Below is a small trained network, with its code and all its weights. Each question gives an input and a target symbol and asks what happens when units are switched off, that is, made to give their printed mean instead of their output.

import numpy as np


def w(rows, s, z=0):
    codes = np.array(rows[::2]) - 128.0
    scale = np.full(codes.shape[1], s)
    scale[-1] = z or s
    return codes * scale


def norm(h):
    return h / np.sqrt((h * h).mean(-1, keepdims=True) + 1e-5)


def f(y):
    return np.maximum(y, 0)


def softmax(a):
    e = np.exp(a - a.max(-1, keepdims=True))
    return e / e.sum(-1, keepdims=True)


def log_softmax(a):
    a = a - a.max(-1, keepdims=True)
    return a - np.log(np.exp(a).sum(-1, keepdims=True))


def net(x, mask):
    ids = ['Πβγεζηθμξ'.index(c) for c in x.split()]
    T = len(ids)
    res = E[ids] + P[:T]
    u = 0
    for l in range(2):
        r = norm(res)
        for j in range(3):
            rows = slice(3 * j, 3 * j + 3)
            q, k, v = (r @ M[l][rows].T for M in (Q, K, V))
            z = softmax(np.where(np.tri(T) > 0, q @ k.T / 3**0.5, -1e9)) @ v
            o = O[l][rows]
            res = res + np.where(mask[u + j], z, o[:, -1]) @ o[:, :-1]
        u += 3
        y = f(norm(res) @ A[l][:, :-1].T + A[l][:, -1])
        res = res + np.where(mask[u : u + 8], y, B[l][:, -1]) @ B[l][:, :-1]
        u += 8
    return log_softmax(norm(res)[-1] @ U[:, :-1].T + U[:, -1])


Q, K, V, O, A, B = {}, {}, {}, {}, {}, {}
E = w([
[130,120,147,63,82,134],'Π',
[126,82,62,79,153,210],'β',
[193,112,162,95,178,95],'γ',
[136,85,72,103,104,170],'ε',
[170,118,137,115,141,191],'ζ',
[114,126,31,111,110,168],'η',
[63,112,105,135,174,88],'θ',
[199,95,179,194,3,55],'μ',
[121,158,118,158,81,143],'ξ',
],0.02)
P = w([
[141,232,157,22,119,59],'0',
[67,1,94,97,113,206],'1',
[88,53,153,104,96,145],'2',
[117,135,164,114,128,180],'3',
[102,85,179,117,108,164],'4',
[105,37,190,106,143,171],'5',
[95,81,106,103,141,148],'6',
[124,88,202,111,147,180],'7',
[95,92,200,111,134,179],'8',
[79,73,198,119,108,181],'9',
[76,142,160,127,95,160],'10',
[110,120,174,95,140,168],'11',
[111,128,197,79,142,181],'12',
],0.0087)
Q[0] = w([
[151,193,100,73,34,248],'0.h0',
[144,115,136,164,108,181],'0.h0',
[36,111,142,114,176,135],'0.h0',
[154,109,168,32,56,181],'0.h1',
[87,81,117,59,80,237],'0.h1',
[86,133,102,125,203,56],'0.h1',
[115,136,50,71,189,149],'0.h2',
[132,93,195,112,70,37],'0.h2',
[1,175,167,38,182,85],'0.h2',
],0.0098)
K[0] = w([
[209,163,38,39,74,92],'0.h0',
[139,162,110,107,115,126],'0.h0',
[29,133,140,103,174,147],'0.h0',
[98,159,101,80,68,55],'0.h1',
[167,209,101,41,137,47],'0.h1',
[103,119,197,254,85,101],'0.h1',
[121,156,86,92,180,78],'0.h2',
[93,85,195,228,109,95],'0.h2',
[27,108,125,102,173,106],'0.h2',
],0.0094)
V[0] = w([
[236,176,117,97,183,250],'0.h0',
[149,118,121,107,208,159],'0.h0',
[249,128,103,76,82,21],'0.h0',
[86,188,100,101,212,118],'0.h1',
[115,107,200,138,196,9],'0.h1',
[151,115,104,29,167,175],'0.h1',
[235,146,146,187,96,255],'0.h2',
[77,106,83,140,69,44],'0.h2',
[162,159,45,161,129,35],'0.h2',
],0.0074)
O[0] = w([
[230,224,128,51,91,135,204],'0.h0',
[209,200,183,155,132,120,142],'0.h0',
[122,17,162,67,96,201,178],'0.h0',
[56,217,84,184,174,205,154],'0.h1',
[156,195,165,110,48,180,57],'0.h1',
[133,148,73,71,150,121,255],'0.h1',
[138,94,22,80,81,192,172],'0.h2',
[195,66,218,131,127,98,96],'0.h2',
[82,75,198,124,120,254,59],'0.h2',
],0.007,0.0066)
A[0] = w([
[213,93,166,45,153,176,131],'0.n0',
[137,162,120,124,129,171,60],'0.n1',
[201,142,159,147,254,35,197],'0.n2',
[108,101,158,226,141,110,80],'0.n3',
[111,103,128,192,154,104,3],'0.n4',
[71,128,144,217,226,53,156],'0.n5',
[25,146,106,84,9,206,48],'0.n6',
[126,198,68,115,135,204,161],'0.n7',
],0.009,0.0043)
B[0] = w([
[71,148,78,153,79,61,240],'0.n0',
[152,89,71,153,162,100,150],'0.n1',
[50,211,134,98,38,43,173],'0.n2',
[92,73,140,91,160,88,141],'0.n3',
[86,101,71,101,159,50,133],'0.n4',
[80,118,223,160,166,85,155],'0.n5',
[162,142,106,120,168,97,209],'0.n6',
[80,1,133,172,116,185,255],'0.n7',
],0.0087,0.0092)
Q[1] = w([
[100,158,103,48,90,145],'1.h0',
[155,187,160,208,118,117],'1.h0',
[76,40,83,125,148,150],'1.h0',
[142,53,58,76,118,108],'1.h1',
[108,100,81,3,129,83],'1.h1',
[121,160,115,169,165,136],'1.h1',
[124,166,166,178,121,162],'1.h2',
[114,132,63,121,169,208],'1.h2',
[103,133,100,104,194,116],'1.h2',
],0.015)
K[1] = w([
[149,243,211,40,129,181],'1.h0',
[118,106,138,224,157,90],'1.h0',
[142,134,106,60,177,152],'1.h0',
[149,168,205,51,142,164],'1.h1',
[231,143,105,57,156,187],'1.h1',
[64,85,131,148,156,106],'1.h1',
[8,120,78,146,141,122],'1.h2',
[132,167,161,27,206,159],'1.h2',
[149,117,113,131,127,196],'1.h2',
],0.012)
V[1] = w([
[154,50,149,120,108,150],'1.h0',
[207,154,162,87,82,116],'1.h0',
[81,126,182,94,112,133],'1.h0',
[138,168,141,154,74,210],'1.h1',
[205,79,94,112,137,96],'1.h1',
[80,111,195,157,120,163],'1.h1',
[129,101,152,144,10,83],'1.h2',
[208,79,124,189,81,123],'1.h2',
[201,148,204,127,113,109],'1.h2',
],0.013)
O[1] = w([
[19,132,235,127,59,119,150],'1.h0',
[68,229,146,52,116,114,142],'1.h0',
[61,192,104,166,152,88,143],'1.h0',
[162,171,98,70,131,230,57],'1.h1',
[128,140,190,36,119,113,207],'1.h1',
[53,144,57,203,40,148,1],'1.h1',
[88,86,178,111,47,114,211],'1.h2',
[109,41,199,33,2,192,90],'1.h2',
[58,142,202,159,115,209,2],'1.h2',
],0.0079,0.0069)
A[1] = w([
[225,125,180,190,158,164,3],'1.n0',
[23,140,91,40,158,118,174],'1.n1',
[168,221,153,143,88,57,90],'1.n2',
[135,49,113,91,44,165,122],'1.n3',
[56,93,115,137,35,254,169],'1.n4',
[101,136,115,174,197,147,104],'1.n5',
[171,164,29,122,229,103,147],'1.n6',
[221,207,12,62,85,128,85],'1.n7',
],0.009,0.0038)
B[1] = w([
[59,167,49,136,166,138,128],'1.n0',
[135,249,133,129,46,94,235],'1.n1',
[121,180,80,103,158,94,150],'1.n2',
[84,105,191,136,114,83,189],'1.n3',
[214,79,255,254,153,223,187],'1.n4',
[59,107,174,166,92,169,150],'1.n5',
[105,169,192,175,89,155,254],'1.n6',
[129,140,221,103,152,154,215],'1.n7',
],0.0089,0.0093)
U = w([
[133,44,55,185,159,106,127],'Π',
[114,113,112,232,119,169,115],'β',
[73,221,113,123,60,125,3],'γ',
[191,144,65,123,177,129,175],'ε',
[159,196,122,36,125,186,229],'ζ',
[91,204,187,157,94,194,242],'η',
[42,181,163,207,207,73,85],'θ',
[106,65,214,136,10,160,22],'μ',
[120,70,134,80,93,69,178],'ξ',
],0.011,0.0033)

Each question gives the input, a string of symbols that net reads in full, and the target symbol t.
The units are the heads (3 rows each of Q, K, V and O) and the neurons (one row each of A and B). Each row of codes is followed by its name. A weight is (code - 128) times the scale printed after its matrix; where a second scale follows, it is the last column's (O, A, B and U).
mask holds one flag per unit, layer by layer, with each layer's heads first. A switched-off unit (its flag False) gives its mean, the last column of its rows in O or B, instead of its output. The means were averaged over made-up inputs and are rounded, as every weight is.
A unit's drop is (log p(t) with every unit on - log p(t) with that unit switched off) / (log p(t) with every unit on - log p(t) with every unit switched off).
The circuit of an input: a set's keep is (log p(t) with only the set's units on - log p(t) with every unit switched off) / (log p(t) with every unit on - log p(t) with every unit switched off). Starting from the 12 units with the biggest drops (on a tie, the unit counted first), units are removed one at a time, each time the one whose removal leaves the highest keep (on an exact tie, the one counted first), for as long as the keep stays at least 0.8.
circuit, biggest first: the units of the circuit, biggest drop first
most important unit: the unit with the biggest drop
k most important neurons: the k neurons with the biggest drops, biggest first
which heads matter: for each layer, one digit per head in row order, 1 if its drop is at least 0.15 and else 0, layers parted by /
input γ ζ η, target η: which heads matter -> 010 / 100
input η ζ ζ, target Π: circuit, biggest first -> (0.h1 1.h0)
input β γ Π Π ζ θ ξ ζ ζ η Π ζ ε, target ε: most important unit -> 0.h1
input ζ ζ β ε, target ζ: which heads matter -> 100 / 000
input ε ξ ε γ μ ζ ζ ζ ζ, target ξ: which heads matter -> 010 / 000
input γ ζ μ ζ γ ζ β η, target η: circuit, biggest first -> (0.h1 1.h2)
input η ζ μ η ε, target Π: circuit, biggest first -> (0.h1 1.h0)
input θ η Π, target θ: which heads matter -> 101 / 101
input ζ ζ ε ξ β, target ζ: which heads matter -> 100 / 000
input ε γ θ μ β ε ζ μ μ ε, target ξ: which heads matter -> 110 / 010
input Π η ε β, target γ: circuit, biggest first -> (1.h0 1.n1)
input ζ μ Π ξ, target ζ: circuit, biggest first -> (0.h0 1.h1)
input ξ η ε ζ ε ε ε, target θ: 2 most important neurons -> (0.n0 0.n7)
input η β η θ ε, target Π: circuit, biggest first -> (1.h0 0.h1)
input β μ ξ ε θ ζ ζ ξ β μ ε ε ζ, target ε: circuit, biggest first -> (1.h2)
input θ ζ ζ ε η ε β ζ ξ, target β: which heads matter -> 010 / 000
input β ε ζ γ γ, target ζ: circuit, biggest first -> (0.h0 1.h0)
input γ ξ γ ζ γ, target ζ: which heads matter -> 000 / 010
input ε ζ η ζ ζ, target ξ: which heads matter -> 110 / 000
input ε ε η β, target ξ: most important unit -> 0.h0
input ε θ β ξ ζ η μ ε ξ, target ξ: which heads matter -> 100 / 000
input ξ ζ β ξ, target θ: which heads matter -> 111 / 011
input β μ Π γ ζ ε ε, target ε: which heads matter -> 110 / 001
